In the rows, 128 means zero.
Each row of numbers belongs to one of the things below and depends on some of the facts about them. Some rows are named. Which thing is each other row?

There are 2 kinds of fact about the things: δ, ω.
δ: points at; ω: is of sort
δ(bava, kloskil); δ(bava, misustol); δ(botruve, fibo); δ(botruve, rimo); δ(botruve, bago); δ(botruve, fogri)
δ(braflozi, sevar); δ(braflozi, briplen); δ(braflozi, fuflifa); δ(braflozi, ziso); δ(braflozi, klibregruk); δ(brozo, drasom)
δ(brozo, brodru); δ(brozo, draluk); δ(bunadrus, sastok); δ(bunadrus, salaka); δ(bunadrus, trozam); δ(bunadrus, puvon)
δ(dadremen, dudrok); δ(dadremen, vere); δ(dadremen, plami); δ(dadremen, sazom); δ(dadremen, fogri); δ(draplar, brorum)
δ(draplar, rigral); δ(draplar, giflal); δ(draplar, trozam); δ(draplar, briplem); δ(draplar, lutren); δ(draplar, gronun)
δ(draplar, bruguko); δ(droli, mubaflon); δ(droli, tusan); δ(droli, tredofo); δ(droli, kope); δ(droli, sodrus)
δ(duster, briplen); δ(duster, fuflifa); δ(duster, mubak); δ(duster, gromo); δ(fester, briplen); δ(fester, fevoklal)
δ(fester, fogri); δ(fetrin, skisku); δ(fetrin, fibo); δ(fetrin, flotepe); δ(fetrin, brota); δ(fetrin, tusan)
δ(fetrin, befan); δ(flaklumo, brorum); δ(flaklumo, griva); δ(flaklumo, brabram); δ(flaklumo, stusas); δ(flaklumo, gromo)
δ(grelom, grafum); δ(kaplim, briplem); δ(kaplim, nagin); δ(kaplim, skasebrin); δ(kaplim, kloskil); δ(kidrugas, lerik)
δ(kidrugas, draluk); δ(kidrugas, brelar); δ(kidrugas, skasebrin); δ(kigro, gonifo); δ(kigro, brumu); δ(kigro, mipin)
δ(klabo, bago); δ(klabo, stogok); δ(klebi, rimo); δ(klebi, stogok); δ(klebi, kosum); δ(klebi, mizal)
δ(klebi, kloskil); δ(kliral, bosku); δ(kliral, gonifo); δ(kliral, puvon); δ(kliral, bestil); δ(kliral, nubruk)
δ(kliral, mizal); δ(kliral, graplik); δ(klostukos, pluflak); δ(klostukos, gaklor); δ(klostukos, briplem); δ(klostukos, stogok)
δ(klostukos, stusas); δ(kluklis, nagi); δ(kluklis, fevoklal); δ(kluklis, ziso); δ(kluklis, rofaru); δ(klunum, nagi)
δ(klunum, sado); δ(klunum, drasom); δ(klunum, kloflam); δ(klunum, brelar); δ(klunum, pazom); δ(klunum, kiba)
δ(lepok, pluflak); δ(lepok, griva); δ(lepok, skasebrin); δ(lepok, dudi); δ(liske, skisku); δ(liske, brodru)
δ(momam, nasok); δ(momam, brodru); δ(momam, brubal); δ(nupir, branak); δ(nupir, kloflam); δ(nupir, bestal)
δ(pabre, tusan); δ(pabre, gonifo); δ(pabre, drasom); δ(pabre, mipin); δ(pledra, draludus); δ(pledra, brelar)
δ(pledra, sodrus); δ(plege, brota); δ(plege, stogok); δ(plege, trugrigro); δ(plege, pusko); δ(plege, kiba)
δ(plege, fogri); δ(pliklan, pluflak); δ(pliklan, vabraga); δ(plinil, brodru); δ(plinil, fuflifa); δ(plinil, trugrigro)
δ(plinil, nubruk); δ(plinil, skinu); δ(rafe, gonifo); δ(rogom, trozam); δ(rogom, kosum); δ(rogom, gromo)
δ(rogom, pazom); δ(rupu, grafum); δ(rupu, flotro); δ(rupu, dudrok); δ(skebur, briplen); δ(skuvak, sastok)
δ(skuvak, giflal); δ(stemis, drasom); δ(stibrem, gonifo); δ(stibrem, brubal); δ(tisim, stola); δ(tisim, rimo)
δ(tisim, bago); δ(tisim, kosum); δ(trabek, sevar); δ(trabek, briplen); δ(trabek, plami); δ(treski, sevar)
δ(treski, brubal); δ(treski, biplobru); δ(treski, bestal); δ(vavopu, flotro); δ(vavopu, trugrigro); δ(vavopu, kosum)
δ(vavopu, bestal); δ(voflu, moskin); δ(voflu, bestil); δ(voflu, stikler); δ(voflu, brugrom); δ(voskam, skisku)
δ(voskam, fumitre); δ(voskam, klatasi); δ(voskam, nubruk); δ(vutrel, dudrok); δ(vutrel, fadunum); δ(vutrel, kebavo)
δ(vutrel, storo); δ(zoskon, stola); δ(zoskon, gonifo); δ(zoskon, puvon); δ(zoskon, skinu); δ(zupasuk, dudrok)
δ(zupasuk, zaroser); δ(zupasuk, klelun); δ(zupluk, bebris); δ(zupluk, nubruk); ω(bago, 703); ω(bava, 703)
ω(bebris, 703); ω(befan, 703); ω(bestal, 703); ω(bestil, 703); ω(biplobru, 97); ω(bosku, 703)
ω(botruve, 97); ω(brabram, 97); ω(braflozi, 97); ω(branak, 703); ω(brelar, 97); ω(briplem, 703)
ω(briplen, 97); ω(brodru, 97); ω(brorum, 703); ω(brota, 703); ω(brozo, 97); ω(brubal, 703)
ω(brugrom, 703); ω(bruguko, 703); ω(brumu, 703); ω(bunadrus, 703); ω(dadremen, 97); ω(draludus, 703)
ω(draluk, 97); ω(draplar, 703); ω(drasom, 97); ω(droli, 703); ω(dudi, 97); ω(dudrok, 703)
ω(duster, 97); ω(fadunum, 703); ω(fester, 703); ω(fetrin, 703); ω(fevoklal, 97); ω(fibo, 703)
ω(flaklumo, 703); ω(flotepe, 703); ω(flotro, 97); ω(fogri, 703); ω(fuflifa, 703); ω(fumitre, 97)
ω(fumom, 703); ω(gaklor, 703); ω(giflal, 97); ω(gonifo, 703); ω(grafum, 703); ω(graplik, 703)
ω(grelom, 703); ω(griva, 97); ω(gromo, 97); ω(gronun, 703); ω(kaplim, 703); ω(kebavo, 703)
ω(kiba, 703); ω(kidrugas, 97); ω(kigro, 703); ω(klabo, 703); ω(klatasi, 97); ω(klebi, 703)
ω(klelun, 703); ω(klibregruk, 703); ω(kliral, 703); ω(kloflam, 703); ω(kloskil, 703); ω(klostukos, 97)
ω(kluklis, 97); ω(klunum, 97); ω(kope, 703); ω(kosum, 97); ω(lepok, 703); ω(lerik, 97)
ω(liske, 703); ω(lutren, 97); ω(mipin, 97); ω(misustol, 703); ω(mizal, 97); ω(momam, 703)
ω(moskin, 703); ω(mubaflon, 703); ω(mubak, 703); ω(nagi, 703); ω(nagin, 703); ω(nasok, 703)
ω(nubruk, 97); ω(nupir, 97); ω(pabre, 97); ω(pazom, 703); ω(plami, 703); ω(pledra, 97)
ω(plege, 703); ω(pliklan, 97); ω(plinil, 703); ω(pluflak, 703); ω(pusko, 97); ω(puvon, 97)
ω(rafe, 703); ω(ratras, 703); ω(rigral, 703); ω(rimo, 703); ω(rofaru, 703); ω(rogom, 703)
ω(rupu, 703); ω(sado, 97); ω(salaka, 703); ω(sastok, 703); ω(sazom, 703); ω(sevar, 97)
ω(skasebrin, 97); ω(skebur, 703); ω(skinu, 97); ω(skisku, 703); ω(skuvak, 97); ω(sodrus, 703)
ω(stemis, 97); ω(stibrem, 703); ω(stikler, 703); ω(stogok, 97); ω(stola, 703); ω(storo, 97)
ω(stusas, 97); ω(teboko, 703); ω(tisim, 703); ω(trabek, 703); ω(tredofo, 97); ω(treski, 703)
ω(trozam, 703); ω(trugrigro, 703); ω(tusan, 703); ω(vabraga, 703); ω(vavopu, 97); ω(vere, 703)
ω(voflu, 703); ω(voskam, 703); ω(vutrel, 97); ω(zaroser, 703); ω(ziso, 97); ω(zoskon, 703)
ω(zupasuk, 703); ω(zupluk, 703)

Some things and their rows:
[172 111 101 177 107  91 124 157 127  97 192 129 128 104 101 213 150 156
 155 162 114 154 126 100 117 154 129 104 133 233 121 141 173 198 112]: flotro
[ 89 115 158 121 164 162 133 113 127 151 124 121 129 137 128  92 120 162
 111 107 116 124 130 123 128 112 135 144 126  94 136 111 147  99 157]: fibo
[ 96 136 135 103 148 149 124 130 125 141 103 121 127 159 145  92 118 106
 108  95 131 121 138 131 123 126 128 111 124  90 162 112 113 100 131]: klabo
[ 89 173 114 114 156 132 143 148 134 170 147 120 125 125 118  87 118 168
 106  93 144 122 113 122 139 121 126 141 145  93 135 138 144 109 118]: fadunum
[ 93 151 120 104 135 137 128 127 130 153 114 120 129 131 131  84 118 128
 110 103 144 120 119 139 136 115 125 143 130  87 124 131 114 101 119]: fumom
[ 89 153 123 105 135 141 128 125 131 151 111 122 129 130 132  84 119 128
 108 103 141 121 121 141 134 112 126 143 130  90 123 132 112 103 121]: ratras
[ 91 113 190 110 153 139 132 110 127 171 112 120 129 137 138  86 116 107
 110 105 122 123 115  99 130 125 128 150 126  92 122 128 115 100 151]: fuflifa
[ 91 179 113 105 151 129 136 146 127 147 125 121 124 142 127  86 120 123
 107  93 150 119 116 122 144 123 127 127 138  93 148 122 118 102 116]: grelom
[ 89 113 160 119 161 155 131 110 126 152 115 120 128 136 130  91 119 156
 110 105 118 124 130 129 134 116 134 145 125  93 131 112 144 100 161]: brota
[ 94 145 137 101 147 126 121 130 127 144 100 122 128 166 138  84 119  96
 111  95 148 120 115 101 145 133 125 114 136  90 144 111 111 100 118]: trabek
[ 89 133 135 107 147 167 161 121 130 126 143 126 125 124 131  85 118 151
 108 121 139 119 115 115 129 111 128 165 126  90 119 147 111 102 119]: moskin
[ 91 114 166 116 140 132 125 114 129 164  96 121 138 129 133  83 118 116
 114 104 121 124 122 139 138 115 128 156 130  94 121 118 122  98 163]: kloflam
[206 145  97 131 103  91 121 169 126  88 160 126 123 108 103 217 170 101
 160 136 124 127 127 103 119 164 125  99 137 197 144 113 148 186 107]: dadremen
[ 92 198 113 101 150 125 130 155 128 154 123 122 122 148 122  88 120 105
 110  93 159 120 116 124 147 124 124 122 145  92 157 117 119 107 114]: zupasuk
[184 113 102 175 100  93 124 121 130  86 160 148 127 107 102 199 156 145
 176 186 115 152 131 128 118 114 128 111 124 194 118 137 146 178 111]: mipin
[ 92 115 151 108 153 177 156 114 130 124 133 125 126 132 134  88 116 140
 110 125 132 120 117 108 127 111 131 155 124  91 121 136 111 101 117]: bosku
[ 94 138 126 101 148 155 123 129 127 122 103 122 122 167 143  94 120 101
 113  94 136 118 133 118 127 119 128 114 124  87 162 112 111 101 119]: tisim
[ 91 114 141 113 159 158 133 112 127 133 113 120 127 136 127  86 120 154
 113 108 117 123 131 134 139 113 136 152 125  90 129 112 134  99 152]: flotepe
[ 94 115 152 104 151 175 154 116 128 126 135 123 126 133 135  90 118 138
 111 125 130 121 117 104 124 113 129 158 124  89 121 140 111 105 116]: graplik

Name these rows:
No name comes twice in this set of rows, the named rows included.
[ 91 135 133 127 132 139 129 109 129 150  97 123 138 119 119  82 120 161
 111 113 121 122 133 184 144 112 130 166 130  92 119 114 138 101 166]  sodrus
[ 94 148 115 101 154 160 119 116 126 105  97 121 125 163 127  91 134 102
 110  93 127 119 135 143 146 113 132 123 125  85 157 107 115  98 115]  fetrin
[ 93 115 168 118 146 141 122 117 126 163 101 120 128 141 134  86 118 133
 112 105 117 123 127 133 131 115 130 145 127  95 123 111 136  97 171]  kiba
[ 94 129 157 107 143 129 120 123 128 157 100 120 125 159 141  83 115  93
 112  95 142 120 114  99 140 137 128 124 132  92 134 112 112 102 126]  skebur
[190 113 106 171 103  93 119 137 126  90 164 130 128 108 109 225 156 137
 158 166 113 157 140 110 117 151 129 106 125 213 122 121 171 165 120]  pusko
[ 92 111 147 127 151 154 145 112 128 136 105 123 130 123 118  82 123 168
 110 117 117 126 129 152 143 112 131 170 125  90 121 113 142  96 151]  tusan
[ 90 117 157 105 149 146 137 113 128 140 102 121 128 133 127  86 119 105
 110 109 124 119 114 115 143 113 128 161 126  90 120 118 111 102 129]  nasok
[168 142  99 177 104  91 122 173 128  95 199 127 130 103  97 195 159 168
 145 153 118 146 120 114 119 150 125 105 144 234 121 149 179 205 112]  storo
[ 92 112 173 114 151 142 130 114 129 167 110 120 133 133 131  85 117 124
 113 104 122 122 115 105 135 117 128 148 129  95 120 128 130 103 148]  bestal
[ 90 113 165 125 152 170 163 111 129 136 129 121 129 118 129  84 118 162
 113 128 119 124 115 110 134 112 128 179 123  91 118 140 115 101 133]  gonifo
[ 93 136 133 120 125 132 123 112 128 146  97 123 137 124 122  83 122 137
 111 108 123 120 134 185 138 112 126 161 133  90 121 113 127  99 164]  draludus
[ 93 146 122 102 149 148 121 123 126 123  96 120 125 170 139  90 123 101
 111  93 133 122 132 128 139 121 131 110 125  88 166 110 112 101 124]  plege

The same things again, as new rows of numbers:
Named rows:
[100 109 110 129 148 114 131 123 142 138 108 139 130 112 119 114 116 178
 134 133 136 120  89  89  75 116 116 105 117 119  84 109 136]: klibregruk
[116 119 140 119 153  90 128 106 137 145 122 152 127 104 115  91 133 155
 125 134 114 133  70  91  82 114 135  98 119 124 104 112 129]: momam
[123 139 136 128 171  93 117 109 131 150 131 139 129  91 113  94 144 159
 117 135 122 144  86 109  70 109 125 102 139 117 104  87 141]: plege
[110 115 114 118 158 104 126 118 135 150 110 145 128 102 117 104 125 175
 130 138 131 124  86  91  76 122 110  99 128 114  90  96 129]: skebur
[154 128 139 137  88 186 141 145 107  78 154 103 148 167 157 166 126  63
 158 114 132 146 215 176 230 147 125 146 119 141 178 193 103]: drasom
[ 93 120 128 155 153 105 136 114 148 132 112 128 124 112 110 102 129 158
 135 120 134 116  96  95  70 108 150  97 116 147  92 116 136]: kloflam
[154 133 137 140  83 188 140 139 102  80 143 104 150 167 147 158 121  57
 161 114 135 143 224 181 232 144 119 150 128 144 178 189 100]: brelar
[147 145 119 122  85 172 138 160 111 112 140 120 130 170 155 176 134  72
 137 126 134 123 221 203 242 154 106 178 126 134 187 181 107]: giflal
[ 97 103 126 138 145 111 136 118 153 133 115 133 118 118 120 110 118 172
 128 124 129 119  79  82  75 113 151 101 105 133  92 125 147]: brubal
[170 123 135 113  83 184 136 152 106  93 163 108 137 179 165 188 120  80
 142 121 134 149 207 171 239 156 120 160 117 113 180 194 121]: nubruk
[183 141 134 107 112 179 135 137  89 100 153 107 134 147 174 163 150  70
 162 146 133 149 199 186 238 177  88 149 162 107 197 146 100]: dadremen
[120 143 136 128 160 100 116 118 137 160 129 136 124 100 109 102 143 160
 107 129 127 131  84 109  71 101 135 111 142 121 105  90 150]: klabo
[112 110 127 140 134 109 117 129 145 125 131 126 134 119 113 123 104 167
 101 123 123 133  88  90  58 105 149 119 107 126  86 104 146]: skisku
[154 121 114 118  90 206 148 154 106  85 144 104 140 168 169 184 127  96
 162 126 151 136 216 174 235 157  90 153 127 113 168 179 108]: briplen
[159 152 128 103  97 151 130 154 104 119 147 132 132 157 156 162 147  61
 142 137 121 132 212 208 246 161  96 171 135 124 198 172  97]: skuvak
[162 131 138 118  93 179 138 152 105  86 163 111 137 172 167 182 135  80
 149 125 134 146 202 177 240 159 118 158 117 118 183 189 117]: skinu
[114 119 138 127 151  74 119 118 146 144 124 145 121 109 114 105 132 154
 116 137 111 126  73  93  79 116 150 110 112 131 107 114 135]: rafe
[105 136 127 127 164  81 126 113 140 169 118 152 122  99 112  94 148 159
 119 135 123 125  91 118  79 107 121 107 130 124 106 102 133]: rogom
[108 117 128 145 136  87 114 129 142 123 116 127 135 111 104 104 105 144
 111 127 116 125  97  99  55 110 145 120 118 148  89  99 122]: mubaflon

Name these rows:
No name comes twice in this set of rows, the named rows included.
[116 114 126 125 136  99 119 126 143 140 122 134 119 119 116 122 115 163
 104 129 121 127  76  88  70 112 145 116 108 122  91 112 144]  bebris
[ 97 113 117 138 151 112 128 121 142 134 108 135 128 112 114 106 120 169
 131 131 131 118  92  92  73 112 123 103 115 131  82 105 131]  rofaru
[168 149 152 114 113 167 139 126  89 102 157 127 151 140 157 139 150  56
 172 131 125 163 209 189 245 154  94 138 143 124 197 177  88]  klunum
[161 121 138 123  84 194 144 147 104  81 158 105 145 172 164 177 121  77
 158 116 138 149 208 168 236 154 118 151 118 127 178 192 111]  brodru
[159 138 131 129  73 206 135 135 100 106 140 113 147 159 143 160 121  63
 139 106 140 132 221 182 233 146 114 160 140 137 183 188 119]  skasebrin
[180 143 135 106  84 191 130 127  92 122 144 122 151 145 144 152 137  57
 135 122 135 144 207 186 238 154  99 158 155 120 200 171 107]  pliklan
[118 137 132 127 152  99 118 106 137 168 119 144 120 100 105  95 134 149
 107 126 122 125  83 104  75 106 139 113 141 127 110  98 144]  bava
[170 138 139 131  85 168 130 153  98  73 154 101 155 162 151 168 116  54
 150 125 127 153 219 185 225 157 112 163 128 137 181 172  90]  tredofo
[124 127 138 131 150  66 113 115 127 133 123 140 141  96 103  89 119 133
 115 137 107 142  89 103  63 115 133 108 126 136 102  89 111]  droli
[165 141 148 119 116 172 142 129  96 100 153 117 140 151 164 149 156  58
 173 132 131 150 203 185 248 162 106 136 140 121 200 179  98]  nupir
[185 154 145 113 114 176 130 141  93 101 169 105 146 149 169 163 152  70
 145 133 132 167 209 198 236 156  98 152 150 105 193 154 110]  botruve
[174 152 145 114 118 175 137 131  94 107 160 111 133 149 169 154 164  70
 166 134 132 151 199 191 246 161 105 142 152 112 203 171 108]  vavopu
[107 135 125 118 155  61 120 126 144 170 118 159 112 105 113 101 141 156
 108 142 108 118  85 118  83 114 127 117 122 128 109 104 130]  bunadrus
[158 146 135 132  93 210 135 149 107  99 162  98 137 169 155 178 134  78
 138 110 148 140 218 193 228 143 122 161 137 119 179 178 127]  stogok
[186 145 132 111 101 174 135 136  91  96 141 109 126 153 172 160 150  52
 163 150 127 139 190 182 236 184 102 158 166 116 206 142  93]  vutrel

